Below is a small trained network, with its code and all its weights. Each question gives an input and a class and asks what happens when units are switched off, that is, made to give their printed mean instead of their output.

import numpy as np


def w(rows, s, z=0):
    codes = np.array(rows[::2]) - 128.0
    scale = np.full(codes.shape[1], s)
    scale[-1] = z or s
    return codes * scale


def norm(h):
    return h / np.sqrt((h * h).mean(-1, keepdims=True) + 1e-5)


def f(y):
    return y / 2 * (1 + np.tanh(0.7978845608 * (y + 0.044715 * y**3)))


def log_softmax(a):
    a = a - a.max(-1, keepdims=True)
    return a - np.log(np.exp(a).sum(-1, keepdims=True))


def net(x, mask):
    res = np.array(x, float).reshape(1, 4) / 4 @ E
    u = 0
    for l in range(3):
        y = f(norm(res) @ A[l][:, :-1].T + A[l][:, -1])
        res = res + np.where(mask[u : u + 4], y, B[l][:, -1]) @ B[l][:, :-1]
        u += 4
    return log_softmax(norm(res)[-1] @ U[:, :-1].T + U[:, -1])


A, B = {}, {}
E = w([
[3,92,126,151,153],'x0',
[113,84,75,93,93],'x1',
[104,147,164,93,64],'x2',
[150,76,157,199,125],'x3',
],0.011)
A[0] = w([
[69,158,166,176,210,136],'L0N1',
[48,210,135,156,147,2],'L0N2',
[5,135,111,89,135,202],'L0N3',
[221,113,126,175,46,123],'L0N4',
],0.011,0.0056)
B[0] = w([
[141,122,92,201,172,207],'L0N1',
[25,217,129,160,176,149],'L0N2',
[112,94,86,104,66,254],'L0N3',
[252,156,54,111,27,207],'L0N4',
],0.011,0.0075)
A[1] = w([
[148,100,32,75,181,104],'L1N1',
[192,183,171,41,118,143],'L1N2',
[1,175,137,188,113,2],'L1N3',
[117,161,26,48,66,128],'L1N4',
],0.01,0.0043)
B[1] = w([
[19,142,84,240,86,170],'L1N1',
[104,219,68,77,250,205],'L1N2',
[216,157,9,179,218,181],'L1N3',
[79,79,129,153,152,254],'L1N4',
],0.012,0.0076)
A[2] = w([
[135,3,138,151,227,253],'L2N1',
[129,85,216,88,30,178],'L2N2',
[190,21,72,226,122,172],'L2N3',
[70,8,198,162,164,124],'L2N4',
],0.0061,0.0045)
B[2] = w([
[196,78,254,187,63,229],'L2N1',
[137,170,105,56,151,126],'L2N2',
[170,153,215,116,94,255],'L2N3',
[138,128,186,77,121,151],'L2N4',
],0.0084,0.005)
U = w([
[95,185,34,178,167,224],'0',
[104,137,202,82,119,7],'1',
[90,227,133,14,183,78],'2',
[15,14,127,57,47,192],'3',
[96,158,212,87,102,8],'4',
[115,163,191,123,104,3],'5',
[252,189,83,100,55,205],'6',
[167,80,228,218,104,212],'7',
],0.015,0.008)

Each question gives the input, the list of numbers given to net, and the class t.
The units are the neurons (one row each of A and B). Each row of codes is followed by its name. A weight is (code - 128) times the scale printed after its matrix; where a second scale follows, it is the last column's (A, B and U).
mask holds one flag per neuron, layer by layer. A switched-off neuron (its flag False) gives its mean, the last column of its row in B, instead of its output. The means were averaged over made-up inputs and are rounded, as every weight is.
A unit's drop is (log p(t) with every unit on - log p(t) with that unit switched off) / (log p(t) with every unit on - log p(t) with every unit switched off).
The circuit of an input: a set's keep is (log p(t) with only the set's units on - log p(t) with every unit switched off) / (log p(t) with every unit on - log p(t) with every unit switched off). Starting from all 12 units, units are removed one at a time, each time the one whose removal leaves the highest keep (on an exact tie, the one counted first), for as long as the keep stays at least 0.8.
circuit, biggest first: the units of the circuit, biggest drop first
unit that matters most: the unit with the biggest drop
top k neurons: the k neurons with the biggest drops, biggest first
k most important neurons of layer l: the k neurons of layer l with the biggest drops, biggest first
drop when u is switched off: that unit's drop, to one decimal
input [8,-6,-5,5], class 7: circuit, biggest first => (L2N1)
input [-6,5,-4,-4], class 0: 2 most important neurons of layer 1 => (L1N2; L1N1)
input [-8,4,5,-5], class 2: circuit, biggest first => (L1N2; L0N3)
input [-1,-3,-8,-4], class 7: top 2 neurons => (L1N2; L0N4)
input [1,-7,8,2], class 0: top 4 neurons => (L1N4; L0N2; L1N3; L2N1)
input [7,5,-5,-2], class 3: top 2 neurons => (L0N3; L1N2)
input [-7,1,-6,-3], class 0: 2 most important neurons of layer 0 => (L0N1; L0N3)
input [8,1,2,2], class 7: circuit, biggest first => (L1N2; L2N1)
input [-3,4,1,-4], class 0: 2 most important neurons of layer 1 => (L1N2; L1N1)
input [-3,4,5,-3], class 2: top 3 neurons => (L1N2; L0N1; L0N3)
input [-3,-7,1,-3], class 2: circuit, biggest first => (L1N2; L1N3)
input [-3,3,-7,7], class 6: top 3 neurons => (L0N4; L1N4; L0N1)
input [-3,5,5,-4], class 3: 2 most important neurons of layer 1 => (L1N4; L1N3)
input [-2,6,3,-2], class 3: unit that matters most => L1N4
input [8,-7,-7,3], class 7: top 2 neurons => (L2N1; L1N2)
input [4,-4,-4,0], class 7: top 3 neurons => (L1N2; L0N1; L2N1)
input [-2,7,0,0], class 3: top 2 neurons => (L1N4; L1N3)
input [-8,-6,5,-4], class 2: 2 most important neurons of layer 0 => (L0N1; L0N3)
input [-1,2,-3,4], class 6: 3 most important neurons of layer 0 => (L0N4; L0N1; L0N3)
input [-7,-3,-8,-8], class 0: top neuron => (L1N1)
input [-2,8,-4,3], class 7: 2 most important neurons of layer 1 => (L1N4; L1N2)
input [5,6,-7,1], class 3: top 2 neurons => (L0N3; L1N3)
input [6,-4,8,1], class 0: top 2 neurons => (L1N3; L0N2)
input [-3,7,4,-1], class 3: 2 most important neurons of layer 1 => (L1N4; L1N3)
input [3,-8,-6,-1], class 7: 2 most important neurons of layer 1 => (L1N2; L1N1)
input [-5,-8,7,-5], class 2: drop when L0N2 is switched off => 0.0
input [0,2,0,6], class 6: circuit, biggest first => (L0N4)
input [-2,-3,6,5], class 6: drop when L0N4 is switched off => 0.2
input [2,-8,-8,2], class 7: drop when L1N2 is switched off => 0.1
input [-4,-2,7,0], class 2: drop when L0N4 is switched off => -0.3
